In the rows, 128 means zero.
Each row of numbers stands for one element and depends on some of the facts below. Use the named rows to name the rest.

Facts:
<880> η:a
<955> ε:<1323>, <1081>, <80> η:c θ:<451>
<451> η:e θ:<958>
<887> ε:<1527>, <1134> η:a θ:<554>
<1282> η:f θ:<181>
<1100> γ:<793> η:a
<1119> γ:<92> η:d
<1452> ε:<685>, <672> η:a θ:<715>
<976> ε:<1423>, <537>, <148>, <232> η:d
<475> ε:<757>, <1497>, <1562>, <860>, <1504> η:c
<911> ε:<357>, <967> η:f
<1453> η:c θ:<1107>
<682> η:d θ:<298>
<1053> ε:<1162>, <41>, <457> η:c
<685> γ:<1129>, <224> η:a θ:<1234>
<148> η:a
<1107> η:d θ:<203>
<322> ε:<722> η:c
<10> η:b θ:<736>
<1115> γ:<715>, <685> η:a
<654> η:a
<393> η:a θ:<535>
<1421> γ:<535>, <577>, <92> η:b
<1448> ε:<1453>, <821>, <159> η:b θ:<1289>
<1289> ε:<638>, <1462>, <1329> η:c θ:<860>
<1368> ε:<1562>, <1234> η:d θ:<1460>
<961> ε:<1067>, <1497>, <722>, <1081>, <357> η:a θ:<1207>
<1301> ε:<1107>, <1134> η:f θ:<1066>
<931> η:a
<1522> ε:<970>, <355> γ:<891> η:a
<41> η:c θ:<1231>
<133> η:a
<1511> η:c θ:<355>
<1226> γ:<685> η:c θ:<20>
<1207> η:a θ:<757>
<181> η:b θ:<1379>
<1215> ε:<967> γ:<891> η:b
<785> ε:<1115>, <355>, <1107>, <1313> η:a
<1238> ε:<1207>, <164> η:c
<1134> η:c θ:<1053>
<1234> η:c θ:<470>
<1404> ε:<1511> η:a
<1126> η:f
<457> η:c θ:<1527>
<504> η:d θ:<1133>
<1497> η:b
<554> η:e θ:<393>
<773> η:d θ:<931>
<328> ε:<614>, <1134>, <457> γ:<891> η:e
<915> η:a θ:<1226>
<1081> η:d θ:<71>
<1086> η:a
<860> η:a θ:<1461>
<604> ε:<554>, <860> η:b
<713> ε:<1126>, <1198> η:a θ:<1280>
<1482> η:a θ:<504>
<395> ε:<682>, <9> η:c θ:<1014>
<793> η:a
<1208> γ:<224> η:e
<203> η:a θ:<1144>
<1280> ε:<1462>, <1162>, <1207>, <771>, <457> γ:<224>, <92> η:c θ:<9>
<1092> η:b θ:<80>
<891> ε:<1162>, <682> η:c θ:<1217>
<141> ε:<554>, <203> η:b
<1462> η:e θ:<1145>
<1144> ε:<1381>, <1562>, <1066> γ:<1129> η:c θ:<682>
<114> η:e
<9> γ:<535> η:a θ:<1092>
<922> η:e θ:<224>
<164> η:a
<1562> γ:<92> η:a
<577> γ:<92> η:b θ:<1282>
<535> γ:<224> η:c θ:<21>
<71> γ:<1129>, <535>, <92> η:c θ:<887>
<1198> η:b
<1094> η:e θ:<538>
<166> ε:<880>, <203>, <148> γ:<1119> η:b
<21> ε:<133>, <1014>, <232> γ:<224> η:a θ:<875>
<967> η:d
<722> η:a
<543> γ:<1129>, <61>, <92> η:c
<1323> η:b θ:<1462>
<771> η:a θ:<713>
<90> η:a θ:<773>
<1066> η:b θ:<1175>
<624> η:a θ:<159>
<357> η:b
<1429> ε:<1379>, <654> η:c
<1313> η:a θ:<1511>
<958> ε:<880>, <722>, <164> η:f θ:<922>
<673> ε:<80> η:a
<80> η:a θ:<1368>
<1274> ε:<1482> η:d θ:<1448>
<614> η:b
<1541> ε:<159>, <1379> γ:<159> η:f
<537> η:c θ:<1408>
<298> ε:<1190>, <722>, <915> η:c θ:<1224>
<587> ε:<1198> η:d
<1408> ε:<1126>, <1067>, <133> η:c θ:<1323>
<736> ε:<859> η:b θ:<961>
<672> η:a
<1190> η:a
<970> η:a θ:<1100>
<1329> γ:<328>, <793>, <92> η:a θ:<1251>
<715> η:d
<355> η:e θ:<915>
<1379> η:a θ:<1457>
<1162> η:a
<1007> ε:<1527> η:b
<1423> η:e
<374> ε:<722>, <614> η:b
<1133> γ:<158> η:c θ:<10>
<472> ε:<181>, <1134>, <941>, <967> η:a θ:<1069>
<61> η:a θ:<164>
<159> η:b θ:<328>
<158> ε:<159> γ:<92> η:c
<1067> η:d
<1224> η:f θ:<539>
<1231> η:b
<1460> γ:<71>, <1133> η:a θ:<1453>
<1145> ε:<1323>, <1081>, <1231>, <965>, <941> η:b θ:<1482>
<638> η:f θ:<61>
<821> γ:<1381>, <1251> η:b θ:<1313>
<1217> γ:<793> η:e θ:<537>
<1461> η:b θ:<395>
<1457> ε:<880>, <1217>, <1313>, <915> η:b θ:<976>
<1458> η:b θ:<771>
<1504> η:f
<859> η:b
<1251> ε:<1497>, <1379> η:b θ:<1458>
<224> ε:<654> γ:<92> η:a θ:<1237>
<538> ε:<9> η:a θ:<1134>
<1129> η:e θ:<965>
<539> ε:<1119> η:a θ:<672>
<1014> γ:<922> η:e
<470> ε:<722>, <771>, <90> η:a θ:<457>
<92> ε:<41> η:a
<1175> η:a θ:<1452>
<1069> η:a θ:<41>
<232> η:b
<748> ε:<1129>, <41> η:a
<757> η:e θ:<1274>
<941> η:c
<20> ε:<159> η:b θ:<1208>
<1237> η:c
<1381> γ:<92> η:a
<965> η:a θ:<821>
<875> γ:<92> η:a θ:<1129>
<1527> η:b θ:<577>
<369> ε:<1086>, <715>, <203>, <164>, <114> η:c

Some elements and their rows:
<224>: [ 96 115  99 144 125 137 132 115 155 108 166 122 128 123 122 123 128 135
 100 144 126 127 133 116 133 131 130 131  87 134 121]
<537>: [140 153 146 148 155 160 159 118  99 145  94  51 138 117 136  99 177 126
 131 174 155 143 105 164 161  38 101 142 159 114 101]
<1408>: [116 172 141 160 152 164 170 113 132 146  94  45 128 109 148  92 193 119
 139 168 156 133 114 168 158  18 117 133 134 111  98]
<1094>: [106 134 118 120 130 116 124 114 173 139 156 129 104 112 109 100 146 133
 134 139 121 131 124 112 150 117 142 128 122  93 109]
<20>: [167 108 122 115  47 137 153 135 134 141  99 130 121 142 120 110 136 146
 155 120 109 114  98 142  94 127 119 138 109 127  98]
<1458>: [157  92  99 106  89 104 138 111 134 131  75 155  94 130 154  73 120 155
 164 162 104 143 120  89  99 146 125 122 139 143 129]
<771>: [119 108 111 120 110 117 115 135 121 124 184 142  95 120 101  71 123 145
 134 121 114 121 110 128  90 160 151 140  80 101 115]
<713>: [115 115  93 145 105 104 134 104 150 134 139 147  97 119 130  69 129 152
 158 153 109 136 125 104  94 144 146 121  93 134 116]
<880>: [123 130 116 109 103 141 129 131 155 138 129 112 101 127 123 100 135 131
 142 122 129 150 116 118 107 121 155 133 138  97 114]
<1457>: [148 117  96 132 100 128 139 106 153 146  91 123 133 136 154 106 133 130
 146 152 115 129 124 109 124 120 126 123 127 138 118]
<859>: [137 115 106 118 126 107 122 101 127 138 118 122 128 141 139 108 113 133
 117 169 114 124 117 119 146 137 118 129 119 142 120]
<148>: [138 121 113 118 115 136 122 122 123 143 144 115 120 133 125 112 118 125
 116 141 127 129 122 151 121 142 121 145 119 125 113]
<1007>: [104 136 123 124 112 143 117 133 162 141 164 108 101 113 122 111 149 109
 126 101 107 105 118 121 125 121 163 131  87  87 113]
<475>: [137 126 144 161 141 126 135 120 139 144 177 124 135 121 111 123 137 148
 151 111 100 109 120 149 133 117 119 146  78  99  95]
<1081>: [154 115 125 125 129 112 145 128 135 128 130 127 120 119 131 102 121 159
 163 127 119 133 117 137 121 121 129 134 112 111  97]
<451>: [140 129 132 116 115 139 126 140 132 131 152 120 112 132 111 113 131 130
 143 103 121 126 116 135 120 132 136 150 118  94  97]
<887>: [140 130 104 142 112 134 130 115 123 142 158 120 124 131 131 107 133 139
 137 126 117 125 118 140  94 138 125 141  92 136 116]
<1522>: [ 99 128 107 152 110 133 120 131 174 156 143 134 126 135 152  96 141 158
 119 125 141 123 124 125 113 126 125 129 113 109 121]
<1421>: [127 107 101 115 113 143 137 150 139 131 126 125 119 139 157 123 135 140
 107 139 113 143 116  99 142 149 129 105 153 131 119]

Which element is each row?
No name comes twice in this set of rows, the named rows included.
[110 157 150 187 148 168 136 117 142 141 105  73 155 115 163 109 174 147
 129 149 161 119 107 157 148  26  94 149 118 103 128]	<891>
[143 160 127 108 117 186 159 115  98 148  39  39 128 136 165  87 173 103
 119 163 162 148  82 152 138  52 112 138 189 131 120]	<1323>

Now the same elements, written a new way:
Named rows:
<298>: [143 132 144 111 138  87 158 100 153 118 133 167 127 133  97 106  82 153
 103 132 107 123 124 134 130  98 179 118 149 134 158 124 136  93 125 146
 157  98 140  81  77]
<1251>: [146 131 134 108 170 125 151 101 134 123  78 142 108 152 166 123  95  79
  74 147 147 127 110 166 130  92 172  77 148 109  90 137 135  96 119 128
 120 134 101 113  97]
<472>: [126 100 127 124 125 111 120 149 145 146 136 122 127 109 117 152 134 180
 145 139 150 145 116 118 115 124 119 130 134 133 148 139 138 129  92 111
 138 112 151 154 105]
<604>: [128 133 132 165 140  81 157 115 106 121  93 126 155 152 145 128 106 142
 105 122 111 129 126 154 151  85 197 134 151 135  84 129 130 135 128 156
 145 130 144 155 122]
<1452>: [128 116 130 115 122 121 135 120 137 144 138 142 140 106 114 141 132 159
 128 136 130 133 124 121 130 121 121 123 122 121 164 129 130 107 120 119
 155 118 136 120 115]
<736>: [145 127 127 156 119 163 104 126  68 130 121 117 152 129 126 204 159  55
 146 158 122 129 123 147 121  96 132 142 128 100  91 108  82 139 112 142
 103 189 103 202 187]
<1329>: [107 128 160 102 120 120 138 139 156 130 103 113 127 164 115  93 104 145
  90 148 143 138 136 121 124 175 102 105 119 144 143 139 150  46 144 116
 136 121  94  87  76]
<757>: [126 132 122 156  83 128  99  95  97 130 140 111 196 119 109 122 142 144
 151 102  67 120 153 145 158 125 128 165 111 134 148 121 105 171 179 131
 124 155 154 161 200]
<1134>: [122 128 141 125 127 156 121 149 143 135 120 135 101 100 138 149 135 101
 130 146 144 120 128 128 125 134 113 108 133 102 141 121 107 130 124 116
 118 134 114 121 136]
<535>: [133 133 145 135 118 129 141 118 136 130 112 122 132 155 129  90 110 134
 101 124 139 120 139 145 134 154 128 104 130 132 120 120 138 112 145 112
 137 132 105 100 116]
<614>: [123 148 150 153 135 132 153  97 109 120  92 143 140 139 149 103 108  87
  99 121  84 118 134 148 169 107 176 116 140 111  99 101 102 116 171 148
 138 143 101 104 138]
<1313>: [115 127 119 116 126 137 117 132 149 133 143 133 114 130 109 123 133 151
 139 135 139 128 132 116 126 158 118 110 121 125 155 126 126 112 127 119
 138 108 128 103 103]
<451>: [117 139 105 125 131 118 113 133 132 119 123 115 140 145 135 122 119 131
 145 121 117 150 136 116 129 148 140 130 125 141 122 135 137 137 143 146
 128 125 131 132 121]
<1175>: [116 125 125 122 118 139 112 132 135 130 143 121 126 139 105 146 138 147
 150 135 148 126 128 119 123 173 109 118 115 123 160 126 120 111 135 122
 142 117 122 124 115]
<771>: [116 130 132 117 137  98 160 122 175 130 148 168 102 109 129  72 101 178
 118 104 117 112 120 111 142 132 142 112 137 133 155 142 143 131 131 120
 144  70 145  60  87]
<148>: [110 126 120 135 114 116 126 137 136 131 138 122 145 146 111 125 123 179
 144 118 124 124 134 118 136 159 134 135 117 143 148 125 135 129 145 132
 158 112 140 119 109]
<1086>: [120 126 135 133 120 121 136 125 147 134 162 134 124 110 123 110 135 158
 138 118 118 118 129 119 140 138 113 122 123 123 154 122 121 140 132 119
 143 101 133 101 126]
<543>: [135 125 146 153 110 111 145 124 123 129 131 118 140 152 141  80 105 157
 104 103 133 111 137 133 136 137 127 142 136 151 103 123 144 147 127 112
 134 120 130 108 130]
<1453>: [123 142 137 107 159 138 134 136 152 116 132 145  81 137 135 127 117 139
 121 134 160 119 122 134 125 140 148 103 137 122 124 159 129 114 124 125
 103  89 133  98  96]

Which element is each row?
No name comes twice in this set of rows, the named rows included.
[149 132 124 139 106 174  85  82  49 119 129 118 175 149 108 208 174  81
 137 148 121 108 127 204 131  91 158 141 132  99 119 155  92 140 150 108
  84 178 125 217 228]	<1448>
[112 126 187 138 114 114 167 147  90 119  67 117 156 131 136 137 126  88
  75 166  92 146 134 149 137 103 136 145 135 129  85 144 123  52 130 147
 103 167  70 155 122]	<1215>

The same elements again, as new rows of numbers:
Named rows:
<1175>: [121 121 138 138 132 135 128 124 122 138 126 133 121 126 145 132 121 151
 128 134 127 127 124 132 139 139 151]
<859>: [134 113 139 122 131 129 133 131 123 137 107 133 111 122 121 122 131 138
 114 130 120 134 126 134 123 122 144]
<1224>: [126  92 127 169 199 166  59 132 123 195 143  93 128 124 143  83 143 113
 142 141  74 160 170 217 143 145 162]
<539>: [127  88 136 172 184 162  72 132 129 187 162  88 142 114 131  88 146 107
 155 150  84 154 158 200 140 134 155]
<672>: [130  75 133 162 186 161  58 136 125 186 153 108 142 118 130  93 151 112
 151 149  82 142 159 199 128 137 154]
<159>: [148 110 133 114 134 144 120 153 122 134 100 145 119 126 122 135 134 148
 109 133 106 117 135 121 126 123 149]
<1541>: [118 138 135 150 140 140 145 131  99 148 122 117 129 116 172 134 114 148
 117 118 140 141 140 147 154 152 160]
<395>: [159 137 162  63  74 109 164  67 168 109 126 130 156  94  42 179 106 156
 172 107 142 168 200  98  96 125 136]
<9>: [ 88  92 122 168 131 157 108  96  70  79  93 166 145 135 163 112  86 142
 106 115 186 101  53 118 107 121  96]
<538>: [112 117 140 142 130 120 124 108 123 136 137 118 113 120 142 137 116 149
 136 138 121 140 128 139 135 136 145]
<1094>: [146 116 134 123 127 109 119 134 119 115 128 125 120 117 140 124 119 118
 100 120 132 145 139 128 132 141 127]
<535>: [146 109 116 118 123 132  84 144 110 113 123 123 150 120  98 127 120  74
 148 129 149  99 115 100 102  85  96]
<604>: [136 149 137 135 126 138 148 129 131 144 112 112 121 111 126 115 121 124
 112 143 120 128 125 123 135 131 139]
<164>: [117 140 116 138 129 120 109 111 152 132 121 144 118 137 131 107 140 162
 121 137 113 125 123 143 125 147 141]
<875>: [101 110 112 140 137 146 105 122 109 130 111 111 153 149 147 109 111 132
 161 107 175 100 123 137 136 121 114]
<1126>: [121 139 119 137 139 134 124 138 126 141 107 142 130 141 163 120 117 160
 105 119 112 134 130 151 145 155 152]
<915>: [109 133 118 145 137 137 114 120 134 130 126 146 131 138 143 107 134 149
 112 136 107 133 113 149 126 150 137]
<1226>: [155 128 121 137 141 146 100 116 112 124 135 130 148  88 111 146 158  83
 141 120 162 121 126 125  99  85  66]
<1527>: [126 115 137 122 139 126 130 135 125 129 110 152 112 139 131 125 132 130
 120 116 105 141 125 137 116 116 134]

Name these rows:
No name comes twice in this set of rows, the named rows included.
[128 153 114  95 113   7 124 194 137 132 130 113  31 138 174 146 182 137
 110  97 140 116 134 103 167 103 134]	<1462>
[111 142 113 137 132 125 119 127 138 125 120 160 129 152 138 114 148 161
 116 126 103 130 119 144 124 152 136]	<722>
[109 124 131 139 143 119 110 114 120 137 111 138 103 139 160 120 114 162
 112 124 117 142 130 148 137 141 151]	<638>
[126 165  86  84 127  29 156 171 153 122 132  83  51 175 176 131 180 120
 115  94 169  96 148 121 182 119  88]	<1217>
[122 129 147 132 132 129 148 128 116 132 122 125 119 129 128 132 115 120
 128 124 110 150 129 130 125 116 142]	<1007>
[104 110 136 138 135 112 107 112 129 129 123 149 108 136 138 128 135 161
 132 126 114 135 122 142 126 133 144]	<1162>
[135 151 105 129 134 158  72 121 105 133 112 112 153 143 162 160  93 127
 162 136 134 106 129 114 145 115 122]	<224>
[138 130 114 135 142 124  84 120 105 123 114 116 154 115 144 125 119  99
 128  98 171 139 149 145 125 115  91]	<1208>
[119 124 117 117 128 139 106 130 113 133  96 106 144 145 127 111 104 113
 149 108 156 103 130 121 134 104 123]	<577>
[122  94 143 158 116 157 160 107  77  67  94 170 120 116 150 113  66 126
  59 153 149 113  33  98 104 131 112]	<1458>
[111 170 125 153 131 113 130 103 128 144 117 116 116 126 161 114  96 141
 110 132 110 143 123 147 143 151 148]	<958>
[ 81  77 103 151 142 156 160  70  76  63 105 148 128 175 176 110  81 142
  93 125 197  83  53 143 128 140  66]	<1329>
[125  51 136 163 179 145  64 136 153 179 186 109 138 109  79  90 183  94
 172 154  82 141 147 178 105 113 127]	<682>
[106 136 118 127 138 137 126 124 105 140  96 107 146 131 126 107 128 119
 156  84 187 108 133 132 127 101 115]	<1421>

The same elements again, as new rows of numbers:
Known rows:
<875>: [219 170 187 119 148 116 131 121 115 223 175  55  91 182  89]
<1458>: [ 89 129  99 143 127 114 113 130 140 169 151 117 160 117 151]
<1224>: [128 140 115 128 178 101 129 140 144 176 138 148 165  97 150]
<1215>: [ 82  70 109 126  95 185 149 122 133 207 111 153  96 101 113]
<1190>: [124 103 143  98 142 118 141 123 112  85 100 133  99 137 126]
<955>: [132 113 126 152 131 133 124 119 129 125 148 149 161 119 135]
<393>: [170 149 164 102 132  97 123 101 121 145 176 111 129 156  99]
<793>: [150 114 132 103 146 120 149 103 127  87  92 131  90 159 119]
<748>: [119 104 147  98 132 117 133 118 118 101  91 130 118 159 119]
<1145>: [154 153  93 161 101 152  90 151 118  97 138 182 170 122 110]
<1379>: [167 173 133 109 141  95 135 115 109 124 143 140 137 147 128]
<374>: [ 80  52 121 137 113 142 112 132 140 119 110 123 113  96 123]
<166>: [ 88  75 120 145 117 158 136 148 146 140 113 115  79 126 122]
<159>: [104 138 109 143 104 125 113 125 143 140 139 114 128  86 128]
<859>: [ 74  88 120 136  93 135 119 127 143 119 108 116 107  80 124]
<20>: [105 111 124 145 102 124 107 120 145 152 154 127 126 109 115]
<148>: [111 110 144  99 132 115 149 127 114  80  99 132  93 135 119]
<457>: [124 140 123 145 140 136 118 118 134 127 157 112 178  90 137]
<1274>: [131 179  87 153  83 155  93 142 114  81 136 147 166 141 111]

Rows to name:
No name comes twice in this set of rows, the named rows included.
[125 102 142 156 117 161 143 136 148 140  98  90  84 118 132]	<543>
[125 119 108 137  95 130 104 117 121 134 155 107 126 110 130]	<1081>
[162 145 140 140 111 154 136 110 159 139 174 121 117 132 133]	<1226>
[142 138  99 153 150 123 152 128 163 175 145 117 132 186 187]	<1144>
[116 151 124 149 129 125 124 115 132 130 151 137 161 101 134]	<1234>
[ 90  80 123 107 137 192 180 118 126 224 102 177 109 112 106]	<328>
[122 157 104 152 112 135 100 139 136 107 147 148 153 107 120]	<1461>
[178 135 134 113 145 111 126 114 106 119 133 150 148 179 128]	<472>
[ 82 140 103 147 165  94 141 118 139 198 139 114 182 130 191]	<1453>
[ 63 110  80 138 132  92 122 126 132 204 138 102 161 177 188]	<1368>
[177 205 103 144 120 137 114 152 109  61 129 185 166  99 110]	<757>
[182 205 121 115 135 111 128 133 100  80 131 163 149 156 118]	<860>

